Below is a small trained network, with its code and all its weights. Each question gives an input and a class and asks what happens when units are switched off, that is, made to give their printed mean instead of their output.

import numpy as np


def w(rows, s, z=0):
    codes = np.array(rows[::2]) - 128.0
    scale = np.full(codes.shape[1], s)
    scale[-1] = z or s
    return codes * scale


def norm(h):
    return h / np.sqrt((h * h).mean(-1, keepdims=True) + 1e-5)


def f(y):
    return np.maximum(y, 0)


def log_softmax(a):
    a = a - a.max(-1, keepdims=True)
    return a - np.log(np.exp(a).sum(-1, keepdims=True))


def net(x, mask):
    res = np.array(x, float).reshape(1, 8) / 4 @ E
    u = 0
    for l in range(4):
        y = f(norm(res) @ A[l][:, :-1].T + A[l][:, -1])
        res = res + np.where(mask[u : u + 4], y, B[l][:, -1]) @ B[l][:, :-1]
        u += 4
    return log_softmax(norm(res)[-1] @ U[:, :-1].T + U[:, -1])


A, B = {}, {}
E = w([
[161,154,157,2,52,175,120,112,163],'x0',
[76,203,148,89,165,110,55,122,145],'x1',
[43,139,167,147,32,63,141,20,92],'x2',
[147,187,196,145,217,170,183,125,146],'x3',
[120,147,178,105,154,138,35,167,42],'x4',
[83,90,85,45,123,102,201,70,181],'x5',
[151,50,105,174,78,70,142,252,233],'x6',
[149,113,122,125,154,13,141,157,53],'x7',
],0.0057)
A[0] = w([
[175,182,250,41,13,188,55,36,4,46],'L0N0',
[184,81,114,121,118,136,157,203,168,3],'L0N1',
[202,105,132,128,61,133,99,239,234,85],'L0N2',
[184,104,200,168,166,202,87,196,109,37],'L0N3',
],0.0046,0.0049)
B[0] = w([
[32,222,152,77,172,98,237,171,2,252],'L0N0',
[65,118,45,122,106,128,155,127,128,151],'L0N1',
[106,70,118,138,49,150,94,125,173,228],'L0N2',
[93,78,77,131,64,121,178,106,197,163],'L0N3',
],0.0062,0.0036)
A[1] = w([
[121,171,109,39,118,254,176,44,185,115],'L1N0',
[167,55,81,55,187,145,184,160,175,137],'L1N1',
[158,124,38,26,212,115,70,115,45,125],'L1N2',
[160,120,103,198,242,92,163,144,144,2],'L1N3',
],0.0067,0.0031)
B[1] = w([
[171,149,254,221,159,205,11,101,162,254],'L1N0',
[74,163,99,68,107,101,184,124,46,225],'L1N1',
[60,208,181,137,173,93,146,154,60,215],'L1N2',
[131,180,175,75,185,138,138,159,36,169],'L1N3',
],0.0074,0.0055)
A[2] = w([
[163,95,137,236,135,135,204,91,89,50],'L2N0',
[80,121,97,92,52,40,190,3,136,131],'L2N1',
[183,168,191,145,254,87,228,149,162,1],'L2N2',
[140,125,142,122,97,102,145,126,117,43],'L2N3',
],0.007,0.0017)
B[2] = w([
[99,151,203,82,127,151,41,125,110,178],'L2N0',
[144,85,2,154,92,184,207,214,156,254],'L2N1',
[20,184,125,97,111,117,116,122,72,210],'L2N2',
[106,108,139,135,108,106,145,150,116,143],'L2N3',
],0.0079,0.0056)
A[3] = w([
[152,105,150,130,135,64,25,165,125,62],'L3N0',
[153,97,142,172,160,157,130,1,219,3],'L3N1',
[130,162,111,42,119,183,170,95,179,13],'L3N2',
[146,129,129,114,126,114,129,110,135,80],'L3N3',
],0.0086,0.0028)
B[3] = w([
[145,153,155,131,100,248,141,13,171,216],'L3N0',
[172,72,128,169,88,146,5,195,189,248],'L3N1',
[96,182,194,174,161,171,2,90,114,253],'L3N2',
[113,112,136,121,111,120,139,105,129,128],'L3N3',
],0.0071,0.0018)
U = w([
[147,109,174,162,122,180,30,118,204,128],'0',
[137,38,10,134,82,105,231,175,145,153],'1',
[236,108,116,106,214,41,174,42,181,1],'2',
[63,221,175,87,195,110,128,118,40,174],'3',
],0.012,0.006)

Each question gives the input, the list of numbers given to net, and the class t.
The units are the neurons (one row each of A and B). Each row of codes is followed by its name. A weight is (code - 128) times the scale printed after its matrix; where a second scale follows, it is the last column's (A, B and U).
mask holds one flag per neuron, layer by layer. A switched-off neuron (its flag False) gives its mean, the last column of its row in B, instead of its output. The means were averaged over made-up inputs and are rounded, as every weight is.
A unit's drop is (log p(t) with every unit on - log p(t) with that unit switched off) / (log p(t) with every unit on - log p(t) with every unit switched off).
The circuit of an input: a set's keep is (log p(t) with only the set's units on - log p(t) with every unit switched off) / (log p(t) with every unit on - log p(t) with every unit switched off). Starting from the 12 units with the biggest drops (on a tie, the unit counted first), units are removed one at a time, each time the one whose removal leaves the highest keep (on an exact tie, the one counted first), for as long as the keep stays at least 0.8.
units of the circuit, in order: the units of the circuit, biggest drop first
k most important neurons: the k neurons with the biggest drops, biggest first
k most important neurons of layer l: the k neurons of layer l with the biggest drops, biggest first
drop of u: that unit's drop, to one decimal
input [-7,3,6,-7,5,5,-2,-8], class 1: most important neuron	L2N1
input [6,-8,-7,6,-7,5,-7,-5], class 0: 2 most important neurons	L1N0, L3N1
input [-3,-1,-5,3,4,8,5,-4], class 3: 3 most important neurons	L1N1, L2N1, L3N2
input [3,-3,0,1,4,-6,8,0], class 1: 2 most important neurons	L1N0, L0N3
input [-8,-5,1,-8,7,-3,8,1], class 0: units of the circuit, in order	L2N1, L3N0
input [5,3,8,7,0,8,7,0], class 0: units of the circuit, in order	L1N0, L0N0
input [-5,6,3,-8,5,5,5,-8], class 1: units of the circuit, in order	L1N0, L2N1
input [-8,8,0,-2,0,2,7,-2], class 0: 2 most important neurons	L2N1, L3N0
input [-3,5,1,2,-7,3,1,3], class 1: 3 most important neurons	L1N0, L2N1, L1N2
input [-3,1,-4,2,-5,-6,7,-8], class 1: 2 most important neurons of layer 0	L0N1, L0N3
input [-5,-3,8,1,6,-5,5,6], class 0: units of the circuit, in order	L0N0, L1N1
input [-3,-2,7,8,-8,-8,8,3], class 3: 2 most important neurons	L2N2, L1N3
input [1,-3,-5,-2,4,-8,6,2], class 1: 3 most important neurons	L1N0, L0N3, L2N0
input [-3,4,3,-7,-2,8,-1,-1], class 1: units of the circuit, in order	L2N1
input [0,6,1,-4,1,4,8,-6], class 1: 2 most important neurons	L1N0, L2N0
input [-4,-4,6,-4,-4,-5,0,-4], class 1: 2 most important neurons	L1N0, L2N1
input [-1,7,3,-1,1,-3,3,-6], class 0: 2 most important neurons of layer 1	L1N1, L1N2
input [5,5,2,7,-8,-3,-8,-7], class 0: 2 most important neurons	L1N0, L3N1
input [0,-6,7,-1,-7,6,-6,-3], class 0: drop of L1N0	0.9
input [-2,-3,4,0,4,-7,7,5], class 0: drop of L3N0	0.3
input [2,3,3,2,-2,1,1,-2], class 0: drop of L1N3	0.0
